Below is a small trained network, with its code and all its weights. Each question gives an input and a class and asks what happens when units are switched off, that is, made to give their printed mean instead of their output.

import numpy as np


def w(rows, s, z=0):
    codes = np.array(rows[::2]) - 128.0
    scale = np.full(codes.shape[1], s)
    scale[-1] = z or s
    return codes * scale


def norm(h):
    return h / np.sqrt((h * h).mean(-1, keepdims=True) + 1e-5)


def f(y):
    return y / 2 * (1 + np.tanh(0.7978845608 * (y + 0.044715 * y**3)))


def log_softmax(a):
    a = a - a.max(-1, keepdims=True)
    return a - np.log(np.exp(a).sum(-1, keepdims=True))


def net(x, mask):
    res = np.array(x, float).reshape(1, 7) / 4 @ E
    u = 0
    for l in range(2):
        y = f(norm(res) @ A[l][:, :-1].T + A[l][:, -1])
        res = res + np.where(mask[u : u + 11], y, B[l][:, -1]) @ B[l][:, :-1]
        u += 11
    return log_softmax(norm(res)[-1] @ U[:, :-1].T + U[:, -1])


A, B = {}, {}
E = w([
[65,40,113,38],'x0',
[124,128,226,215],'x1',
[227,36,190,252],'x2',
[105,215,220,106],'x3',
[233,77,176,19],'x4',
[144,72,181,96],'x5',
[2,24,205,187],'x6',
],0.0036)
A[0] = w([
[179,68,174,44,11],'L0N1',
[211,160,107,143,72],'L0N2',
[200,253,149,244,96],'L0N3',
[196,138,214,66,4],'L0N4',
[209,80,193,47,48],'L0N5',
[175,220,209,85,174],'L0N6',
[192,9,65,158,91],'L0N7',
[204,173,201,104,39],'L0N8',
[239,188,79,135,88],'L0N9',
[188,128,175,95,15],'L0N10',
[29,142,164,154,100],'L0N11',
],0.0064,0.0039)
B[0] = w([
[168,176,164,154,142],'L0N1',
[53,112,140,134,137],'L0N2',
[148,230,143,206,252],'L0N3',
[159,81,160,1,127],'L0N4',
[170,142,138,115,171],'L0N5',
[145,147,113,157,222],'L0N6',
[148,98,61,143,196],'L0N7',
[144,84,169,140,133],'L0N8',
[72,111,136,133,181],'L0N9',
[166,74,210,94,105],'L0N10',
[116,62,95,108,169],'L0N11',
],0.0064,0.0029)
A[1] = w([
[61,181,228,94,176],'L1N1',
[72,90,158,150,79],'L1N2',
[46,79,153,76,151],'L1N3',
[171,124,203,195,166],'L1N4',
[86,111,203,155,116],'L1N5',
[201,104,231,80,112],'L1N6',
[176,127,2,191,252],'L1N7',
[45,101,207,122,142],'L1N8',
[98,211,32,84,135],'L1N9',
[206,22,86,138,141],'L1N10',
[195,112,225,62,108],'L1N11',
],0.009,0.0041)
B[1] = w([
[169,38,127,153,174],'L1N1',
[67,120,35,143,133],'L1N2',
[102,207,71,154,169],'L1N3',
[91,210,112,88,193],'L1N4',
[75,148,95,133,145],'L1N5',
[210,188,101,93,180],'L1N6',
[135,97,235,149,255],'L1N7',
[145,110,2,143,157],'L1N8',
[97,114,188,13,198],'L1N9',
[141,79,87,145,188],'L1N10',
[229,193,18,139,178],'L1N11',
],0.0081,0.0067)
U = w([
[132,219,171,208,168],'0',
[69,110,40,153,220],'1',
[253,155,70,109,183],'2',
[189,14,148,162,106],'3',
[96,131,125,13,143],'4',
[106,85,136,194,2],'5',
[133,139,207,95,45],'6',
[100,120,190,103,47],'7',
],0.018,0.0048)

Each question gives the input, the list of numbers given to net, and the class t.
The units are the neurons (one row each of A and B). Each row of codes is followed by its name. A weight is (code - 128) times the scale printed after its matrix; where a second scale follows, it is the last column's (A, B and U).
mask holds one flag per neuron, layer by layer. A switched-off neuron (its flag False) gives its mean, the last column of its row in B, instead of its output. The means were averaged over made-up inputs and are rounded, as every weight is.
A unit's drop is (log p(t) with every unit on - log p(t) with that unit switched off) / (log p(t) with every unit on - log p(t) with every unit switched off).
The circuit of an input: a set's keep is (log p(t) with only the set's units on - log p(t) with every unit switched off) / (log p(t) with every unit on - log p(t) with every unit switched off). Starting from the 12 units with the biggest drops (on a tie, the unit counted first), units are removed one at a time, each time the one whose removal leaves the highest keep (on an exact tie, the one counted first), for as long as the keep stays at least 0.8.
units of the circuit, in order: the units of the circuit, biggest drop first
top k neurons: the k neurons with the biggest drops, biggest first
k most important neurons of layer l: the k neurons of layer l with the biggest drops, biggest first
drop of u: that unit's drop, to one decimal
input [0,8,-8,4,2,1,-2], class 2: units of the circuit, in order : (L1N1)
input [8,2,5,1,-7,-4,-3], class 7: units of the circuit, in order : (L1N7, L1N11)
input [1,4,6,-5,4,3,-1], class 2: top 3 neurons : (L1N6, L1N11, L1N4)
input [-5,7,6,-4,0,5,-3], class 0: units of the circuit, in order : (L1N4, L0N3)
input [-8,-7,-5,4,-5,3,7], class 1: top 3 neurons : (L1N8, L0N7, L1N7)
input [-4,-8,4,7,0,1,-7], class 0: top 2 neurons : (L0N3, L0N6)
input [-5,3,8,-2,-2,8,3], class 0: top 2 neurons : (L1N4, L1N1)
input [8,-1,6,0,-1,-7,4], class 1: 3 most important neurons of layer 1 : (L1N2, L1N3, L1N1)
input [-2,-4,5,1,-3,8,-5], class 0: 2 most important neurons of layer 1 : (L1N9, L1N4)
input [-2,-8,1,5,-1,3,-1], class 4: 2 most important neurons of layer 1 : (L1N9, L1N7)
input [-5,1,-7,-8,1,1,-5], class 6: drop of L1N7 : 0.2
input [6,1,-4,1,5,2,-4], class 2: drop of L1N11 : 0.2
input [-8,-4,4,-6,2,-7,-8], class 0: drop of L0N3 : 0.3
input [-6,1,-7,-2,-3,4,1], class 4: units of the circuit, in order : (L1N9)
input [4,-2,-1,-8,-4,1,-8], class 4: drop of L0N3 : 0.1
